Below is a small trained network, with its code and all its weights. Each question gives an input and a target symbol and asks what happens when units are switched off, that is, made to give their printed mean instead of their output.

import numpy as np


def w(rows, s, z=0):
    codes = np.array(rows[::2]) - 128.0
    scale = np.full(codes.shape[1], s)
    scale[-1] = z or s
    return codes * scale


def f(y):
    return np.maximum(y, 0)


def softmax(a):
    e = np.exp(a - a.max(-1, keepdims=True))
    return e / e.sum(-1, keepdims=True)


def log_softmax(a):
    a = a - a.max(-1, keepdims=True)
    return a - np.log(np.exp(a).sum(-1, keepdims=True))


def net(x, mask):
    ids = ['ΔΠΦΨαβθμξσ'.index(c) for c in x.split()]
    T = len(ids)
    res = E[ids] + P[:T]
    u = 0
    for l in range(2):
        q, k, v = (res @ M[l].T for M in (Q, K, V))
        z = softmax(np.where(np.tri(T) > 0, q @ k.T / 2**0.5, -1e9)) @ v
        res = res + np.where(mask[u], z, O[l][:, -1]) @ O[l][:, :-1]
        u += 1
        y = f(res @ A[l][:, :-1].T + A[l][:, -1])
        res = res + np.where(mask[u : u + 12], y, B[l][:, -1]) @ B[l][:, :-1]
        u += 12
    return log_softmax(res[-1] @ U[:, :-1].T + U[:, -1])


Q, K, V, O, A, B = {}, {}, {}, {}, {}, {}
E = w([
[162,184,129,91],'Δ',
[137,143,124,165],'Π',
[172,136,136,255],'Φ',
[128,148,96,161],'Ψ',
[145,139,149,90],'α',
[139,151,79,77],'β',
[141,155,92,253],'θ',
[50,91,134,116],'μ',
[91,94,189,105],'ξ',
[44,115,95,100],'σ',
],0.0093)
P = w([
[73,185,177,182],'0',
[60,193,181,180],'1',
[248,74,60,157],'2',
[40,168,181,154],'3',
[210,51,73,137],'4',
[12,143,181,131],'5',
[174,33,71,111],'6',
[6,116,181,102],'7',
[155,42,92,91],'8',
[4,158,187,115],'9',
],0.0034)
Q[0] = w([
[1,156,157,100],'0.h0',
[69,143,192,149],'0.h0',
],0.024)
K[0] = w([
[203,236,179,82],'0.h0',
[177,252,117,118],'0.h0',
],0.021)
V[0] = w([
[144,227,141,186],'0.h0',
[130,254,101,198],'0.h0',
],0.0041)
O[0] = w([
[52,164,151,147,253],'0.h0',
[2,164,157,126,252],'0.h0',
],0.0031,0.00066)
A[0] = w([
[134,23,105,116,202],'0.n0',
[164,140,105,61,105],'0.n1',
[121,179,158,6,185],'0.n2',
[88,149,137,141,65],'0.n3',
[177,104,118,86,125],'0.n4',
[149,80,141,107,91],'0.n5',
[228,169,108,140,4],'0.n6',
[93,98,178,86,92],'0.n7',
[65,145,48,98,69],'0.n8',
[145,134,215,155,149],'0.n9',
[102,88,146,60,194],'0.n10',
[177,118,103,179,169],'0.n11',
],0.013,0.002)
B[0] = w([
[172,141,139,60,183],'0.n0',
[130,67,47,192,159],'0.n1',
[249,199,140,135,255],'0.n2',
[93,85,99,121,153],'0.n3',
[121,52,93,168,158],'0.n4',
[103,107,144,140,145],'0.n5',
[38,88,163,30,147],'0.n6',
[150,91,162,60,189],'0.n7',
[102,182,41,74,151],'0.n8',
[108,179,226,100,190],'0.n9',
[133,94,116,41,220],'0.n10',
[207,101,67,139,176],'0.n11',
],0.019,0.0037)
Q[1] = w([
[69,20,105,63],'1.h0',
[254,108,110,98],'1.h0',
],0.019)
K[1] = w([
[35,154,115,14],'1.h0',
[250,118,99,50],'1.h0',
],0.02)
V[1] = w([
[241,202,51,225],'1.h0',
[34,223,2,65],'1.h0',
],0.0075)
O[1] = w([
[198,232,130,173,43],'1.h0',
[86,193,55,2,7],'1.h0',
],0.0064,0.0021)
A[1] = w([
[102,67,61,168,3],'1.n0',
[111,105,174,88,139],'1.n1',
[87,39,121,195,19],'1.n2',
[111,42,49,147,176],'1.n3',
[204,157,130,131,117],'1.n4',
[191,153,47,182,12],'1.n5',
[159,72,106,218,164],'1.n6',
[4,151,161,174,154],'1.n7',
[84,120,157,231,204],'1.n8',
[128,127,22,170,241],'1.n9',
[184,95,150,84,170],'1.n10',
[80,129,21,206,139],'1.n11',
],0.014,0.0045)
B[1] = w([
[89,29,132,108,141],'1.n0',
[132,97,180,116,185],'1.n1',
[49,181,87,182,145],'1.n2',
[172,106,172,49,180],'1.n3',
[199,100,120,107,224],'1.n4',
[115,44,47,135,173],'1.n5',
[159,170,195,179,174],'1.n6',
[3,110,86,150,140],'1.n7',
[114,14,132,121,146],'1.n8',
[100,226,119,140,173],'1.n9',
[93,183,111,170,248],'1.n10',
[142,134,144,233,141],'1.n11',
],0.028,0.016)
U = w([
[188,32,93,69,6],'Δ',
[57,48,78,124,254],'Π',
[178,18,167,120,2],'Φ',
[63,226,95,203,88],'Ψ',
[252,195,176,135,199],'α',
[118,124,21,94,151],'β',
[142,112,93,228,123],'θ',
[161,47,140,15,99],'μ',
[95,150,246,135,117],'ξ',
[92,207,101,41,123],'σ',
],0.0039,0.0048)

Each question gives the input, a string of symbols that net reads in full, and the target symbol t.
The units are the heads (2 rows each of Q, K, V and O) and the neurons (one row each of A and B). Each row of codes is followed by its name. A weight is (code - 128) times the scale printed after its matrix; where a second scale follows, it is the last column's (O, A, B and U).
mask holds one flag per unit, layer by layer, with each layer's heads first. A switched-off unit (its flag False) gives its mean, the last column of its rows in O or B, instead of its output. The means were averaged over made-up inputs and are rounded, as every weight is.
A unit's drop is (log p(t) with every unit on - log p(t) with that unit switched off) / (log p(t) with every unit on - log p(t) with every unit switched off).
The circuit of an input: a set's keep is (log p(t) with only the set's units on - log p(t) with every unit switched off) / (log p(t) with every unit on - log p(t) with every unit switched off). Starting from the 12 units with the biggest drops (on a tie, the unit counted first), units are removed one at a time, each time the one whose removal leaves the highest keep (on an exact tie, the one counted first), for as long as the keep stays at least 0.8.
units of the circuit, in order: the units of the circuit, biggest drop first
unit that matters most: the unit with the biggest drop
k most important neurons: the k neurons with the biggest drops, biggest first
k most important neurons of layer l: the k neurons of layer l with the biggest drops, biggest first
input α β α Π α θ μ σ θ, target σ: unit that matters most -> 0.n6
input Δ α Π ξ Ψ Π Δ Δ, target Δ: units of the circuit, in order -> 1.n5, 1.n4, 1.h0, 0.n2
input α σ θ α μ, target μ: units of the circuit, in order -> 0.n2, 1.h0, 1.n3
input σ σ α α α α θ Ψ α θ, target θ: units of the circuit, in order -> 0.n11, 1.n5, 1.h0, 1.n6
input α α θ α Ψ σ θ, target σ: 4 most important neurons of layer 0 -> 0.n6, 0.n2, 0.n8, 0.n9
input α α Π μ α θ Ψ β α, target β: 4 most important neurons -> 0.n2, 0.n8, 1.n5, 0.n4
input Π α α α β Π α, target β: 3 most important neurons of layer 0 -> 0.n0, 0.n11, 0.n8
input σ β Ψ, target σ: 2 most important neurons -> 0.n6, 0.n2
input α Π Π σ Ψ α Π ξ Ψ, target ξ: 2 most important neurons of layer 0 -> 0.n2, 0.n7
input ξ θ α ξ θ ξ α β Ψ, target β: 2 most important neurons -> 1.n5, 0.n8
input μ ξ Φ, target ξ: 3 most important neurons -> 0.n6, 0.n2, 0.n7
input σ Π ξ, target σ: 2 most important neurons -> 0.n2, 0.n8
input Δ α Π θ α θ Π, target θ: 3 most important neurons of layer 1 -> 1.n5, 1.n3, 1.n1
input ξ Ψ ξ Δ Π σ, target σ: 2 most important neurons -> 0.n8, 1.n9
input μ α α μ Π, target μ: most important neuron -> 0.n6
input Φ θ α Ψ Ψ α μ Ψ β, target μ: 3 most important neurons -> 1.n3, 0.n4, 0.n10
input Π α ξ Π Φ, target ξ: 4 most important neurons of layer 1 -> 1.n3, 1.n6, 1.n2, 1.n4
input Π Π α α ξ α Δ, target ξ: 4 most important neurons -> 0.n6, 1.n3, 0.n0, 1.n6
input Π α Π β ξ α ξ Π Ψ, target ξ: 2 most important neurons of layer 0 -> 0.n2, 0.n0
input α Δ α Π Φ α β, target β: unit that matters most -> 1.n5
input α α Π Φ, target Φ: 2 most important neurons -> 0.n11, 1.n8
input Ψ β Δ, target β: 3 most important neurons -> 0.n6, 1.n5, 0.n2
input α Π μ α Δ, target μ: 4 most important neurons -> 0.n6, 1.n3, 0.n0, 1.n0
input α α Φ Φ α ξ Π, target ξ: 2 most important neurons of layer 0 -> 0.n2, 0.n7
input Ψ α α ξ ξ α θ, target ξ: 4 most important neurons of layer 0 -> 0.n2, 0.n6, 0.n0, 0.n11
input σ Π ξ α Π α α ξ β, target ξ: 3 most important neurons of layer 0 -> 0.n10, 0.n4, 0.n7
input α Π μ Φ Ψ, target μ: most important neuron of layer 0 -> 0.n6
